Here is a tiny trained network, its code and every weight. The questions are about switching its units off for an input and a target symbol, where a switched-off unit gives its printed mean instead of its output.

import numpy as np


def w(rows, s, z=0):
    codes = np.array(rows[::2]) - 128.0
    scale = np.full(codes.shape[1], s)
    scale[-1] = z or s
    return codes * scale


def f(y):
    return np.maximum(y, 0)


def softmax(a):
    e = np.exp(a - a.max(-1, keepdims=True))
    return e / e.sum(-1, keepdims=True)


def log_softmax(a):
    a = a - a.max(-1, keepdims=True)
    return a - np.log(np.exp(a).sum(-1, keepdims=True))


def net(x, mask):
    ids = ['βγεζηθμω'.index(c) for c in x.split()]
    T = len(ids)
    res = E[ids] + P[:T]
    r = res
    for j in range(2):
        rows = slice(4 * j, 4 * j + 4)
        q, k, v = (r @ M[0][rows].T for M in (Q, K, V))
        z = softmax(np.where(np.tri(T) > 0, q @ k.T / 4**0.5, -1e9)) @ v
        o = O[0][rows]
        res = res + np.where(mask[j], z, o[:, -1]) @ o[:, :-1]
    y = f(res @ A[0][:, :-1].T + A[0][:, -1])
    res = res + np.where(mask[2:10], y, B[0][:, -1]) @ B[0][:, :-1]
    return log_softmax(res[-1] @ U[:, :-1].T + U[:, -1])


Q, K, V, O, A, B = {}, {}, {}, {}, {}, {}
E = w([
[78,154,209],'β',
[114,105,134],'γ',
[200,135,118],'ε',
[175,200,80],'ζ',
[232,30,164],'η',
[4,93,127],'θ',
[154,133,179],'μ',
[82,86,75],'ω',
],0.02)
P = w([
[126,30,70],'0',
[111,80,84],'1',
[110,128,89],'2',
[109,167,97],'3',
[108,201,103],'4',
[111,220,109],'5',
[107,243,112],'6',
[116,254,104],'7',
],0.0072)
Q[0] = w([
[88,171,26],'head 0',
[121,109,8],'head 0',
[154,135,100],'head 0',
[113,71,81],'head 0',
[111,97,70],'head 1',
[190,171,126],'head 1',
[154,157,122],'head 1',
[124,113,84],'head 1',
],0.016)
K[0] = w([
[172,139,94],'head 0',
[133,51,8],'head 0',
[157,63,157],'head 0',
[104,104,37],'head 0',
[195,157,198],'head 1',
[91,227,96],'head 1',
[67,103,113],'head 1',
[188,111,170],'head 1',
],0.012)
V[0] = w([
[96,101,220],'head 0',
[208,97,157],'head 0',
[75,139,188],'head 0',
[106,82,82],'head 0',
[85,65,230],'head 1',
[215,78,57],'head 1',
[185,2,117],'head 1',
[57,98,5],'head 1',
],0.0085)
O[0] = w([
[157,31,250,189],'head 0',
[119,59,232,109],'head 0',
[251,120,142,172],'head 0',
[157,148,155,145],'head 0',
[202,96,129,187],'head 1',
[218,162,102,170],'head 1',
[158,103,166,254],'head 1',
[97,46,69,250],'head 1',
],0.0035,0.0032)
A[0] = w([
[174,180,167,248],'neuron 0',
[204,69,8,107],'neuron 1',
[115,172,29,45],'neuron 2',
[87,105,113,139],'neuron 3',
[83,87,219,149],'neuron 4',
[196,135,123,3],'neuron 5',
[199,169,86,194],'neuron 6',
[95,211,103,214],'neuron 7',
],0.013,0.0039)
B[0] = w([
[152,54,110,242],'neuron 0',
[94,217,80,254],'neuron 1',
[241,132,135,216],'neuron 2',
[62,97,84,170],'neuron 3',
[157,111,182,246],'neuron 4',
[89,141,173,162],'neuron 5',
[21,156,255,223],'neuron 6',
[165,80,150,234],'neuron 7',
],0.0087,0.0064)
U = w([
[226,36,127,169],'β',
[123,80,96,189],'γ',
[2,225,207,105],'ε',
[162,99,33,208],'ζ',
[87,97,226,103],'η',
[101,161,145,202],'θ',
[5,69,130,73],'μ',
[204,211,147,2],'ω',
],0.0085,0.0039)

Each question gives the input, a string of symbols that net reads in full, and the target symbol t.
The units are the heads (4 rows each of Q, K, V and O) and the neurons (one row each of A and B). Each row of codes is followed by its name. A weight is (code - 128) times the scale printed after its matrix; where a second scale follows, it is the last column's (O, A, B and U).
mask holds one flag per unit, heads first, then neurons. A switched-off unit (its flag False) gives its mean, the last column of its rows in O or B, instead of its output. The means were averaged over made-up inputs and are rounded, as every weight is.
A unit's drop is (log p(t) with every unit on - log p(t) with that unit switched off) / (log p(t) with every unit on - log p(t) with every unit switched off).
The circuit of an input: a set's keep is (log p(t) with only the set's units on - log p(t) with every unit switched off) / (log p(t) with every unit on - log p(t) with every unit switched off). Starting from all 10 units, units are removed one at a time, each time the one whose removal leaves the highest keep (on an exact tie, the one counted first), for as long as the keep stays at least 0.8.
circuit, biggest first: the units of the circuit, biggest drop first
k most important neurons: the k neurons with the biggest drops, biggest first
heads that matter: for each layer, one digit per head in row order, 1 if its drop is at least 0.15 and else 0, layers parted by /
drop when u is switched off: that unit's drop, to one decimal
input μ μ β η, target η: circuit, biggest first : [neuron 5; neuron 6; neuron 2]
input θ β ω θ μ μ, target β: circuit, biggest first : [neuron 6; neuron 1; head 1]
input β ε β γ β η η ε, target η: circuit, biggest first : [neuron 6; head 0]
input ζ ε ε, target ε: circuit, biggest first : [neuron 6; neuron 1]
input μ ω θ ζ θ β β, target η: heads that matter : 00
input ε θ η, target ε: circuit, biggest first : [neuron 1; neuron 6; head 0; neuron 5]
input ε ζ β ε μ η, target η: circuit, biggest first : [neuron 6; neuron 5]
input ζ ω θ β ε β μ, target β: heads that matter : 11
input η β β, target β: 3 most important neurons : [neuron 6; neuron 0; neuron 1]
input ζ γ γ β ω, target ζ: 2 most important neurons : [neuron 2; neuron 6]
input η γ μ ζ μ μ ε, target η: drop when head 1 is switched off : 0.1
input θ θ η, target ε: drop when head 0 is switched off : 0.2
input γ θ ω, target ζ: drop when head 0 is switched off : 0.2
input β ε η β γ β μ β, target η: drop when neuron 0 is switched off : 0.0
